Below are the code and all the weights of a small trained network. Each question names an input and a class and asks about switching units off, where a switched-off unit gives its printed mean instead of its output.

import numpy as np


def w(rows, s, z=0):
    codes = np.array(rows[::2]) - 128.0
    scale = np.full(codes.shape[1], s)
    scale[-1] = z or s
    return codes * scale


def f(y):
    return np.maximum(y, 0)


def log_softmax(a):
    a = a - a.max(-1, keepdims=True)
    return a - np.log(np.exp(a).sum(-1, keepdims=True))


def net(x, mask):
    res = np.array(x, float).reshape(1, 3) / 4 @ E
    y = f(res @ A[0][:, :-1].T + A[0][:, -1])
    res = res + np.where(mask, y, B[0][:, -1]) @ B[0][:, :-1]
    return log_softmax(res[-1] @ U[:, :-1].T + U[:, -1])


A, B = {}, {}
E = w([
[130,66,130,151,182,89,246,160,255,143,248],'x0',
[199,154,188,58,156,120,50,18,168,247,112],'x1',
[3,52,148,157,207,145,8,223,116,137,184],'x2',
],0.0054)
A[0] = w([
[177,138,124,116,132,124,111,38,160,164,120,254],'N0',
[53,95,129,136,156,122,127,242,156,118,196,136],'N1',
[92,120,132,131,145,130,4,123,115,155,112,134],'N2',
[163,137,124,132,112,131,220,115,138,104,128,137],'N3',
[105,145,116,116,108,125,107,158,51,90,61,149],'N4',
[174,138,123,138,111,129,170,74,149,141,113,194],'N5',
],0.019,0.0024)
B[0] = w([
[176,131,163,93,148,133,117,33,82,115,91,215],'N0',
[65,138,67,100,110,114,178,227,193,133,235,250],'N1',
[135,144,133,47,132,128,9,89,54,132,142,213],'N2',
[107,144,99,17,124,12,125,164,136,114,44,197],'N3',
[155,116,163,239,113,190,78,115,80,134,58,206],'N4',
[143,107,148,76,189,78,130,67,136,152,135,197],'N5',
],0.013,0.017)
U = w([
[135,121,141,254,83,188,124,147,110,112,100,230],'0',
[157,107,156,147,147,142,171,87,166,144,159,5],'1',
[168,137,159,86,151,111,91,61,92,138,90,191],'2',
[102,133,106,124,116,157,102,151,128,142,170,35],'3',
[103,120,78,114,132,92,208,169,212,119,153,66],'4',
],0.0097,0.0013)

Each question gives the input, the list of numbers given to net, and the class t.
The units are the neurons (one row each of A and B). Each row of codes is followed by its name. A weight is (code - 128) times the scale printed after its matrix; where a second scale follows, it is the last column's (A, B and U).
mask holds one flag per neuron, in row order. A switched-off neuron (its flag False) gives its mean, the last column of its row in B, instead of its output. The means were averaged over made-up inputs and are rounded, as every weight is.
A unit's drop is (log p(t) with every unit on - log p(t) with that unit switched off) / (log p(t) with every unit on - log p(t) with every unit switched off).
The circuit of an input: a set's keep is (log p(t) with only the set's units on - log p(t) with every unit switched off) / (log p(t) with every unit on - log p(t) with every unit switched off). Starting from all 6 units, units are removed one at a time, each time the one whose removal leaves the highest keep (on an exact tie, the one counted first), for as long as the keep stays at least 0.8.
units of the circuit, in order: the units of the circuit, biggest drop first
unit that matters most: the unit with the biggest drop
top k neurons: the k neurons with the biggest drops, biggest first
drop of u: that unit's drop, to one decimal
input [7,7,4], class 4: units of the circuit, in order : N1
input [0,5,8], class 3: top 2 neurons : N1, N2
input [-1,-6,0], class 0: units of the circuit, in order : N4, N5
input [-1,-3,7], class 3: top 2 neurons : N2, N3
input [-5,-5,6], class 3: units of the circuit, in order : N1, N2
input [8,7,8], class 4: top 2 neurons : N1, N4
input [0,-4,2], class 4: top 2 neurons : N2, N1
input [1,1,1], class 4: top 4 neurons : N4, N2, N0, N5
input [3,2,8], class 4: top 2 neurons : N1, N4
input [1,2,8], class 3: top 2 neurons : N2, N3
input [-3,-2,4], class 3: top 2 neurons : N2, N0
input [-7,-4,-4], class 0: drop of N4 : 0.2
input [-4,-3,6], class 3: drop of N2 : 0.4
input [-8,-3,3], class 0: drop of N3 : 0.2
input [-6,-2,3], class 0: unit that matters most : N4
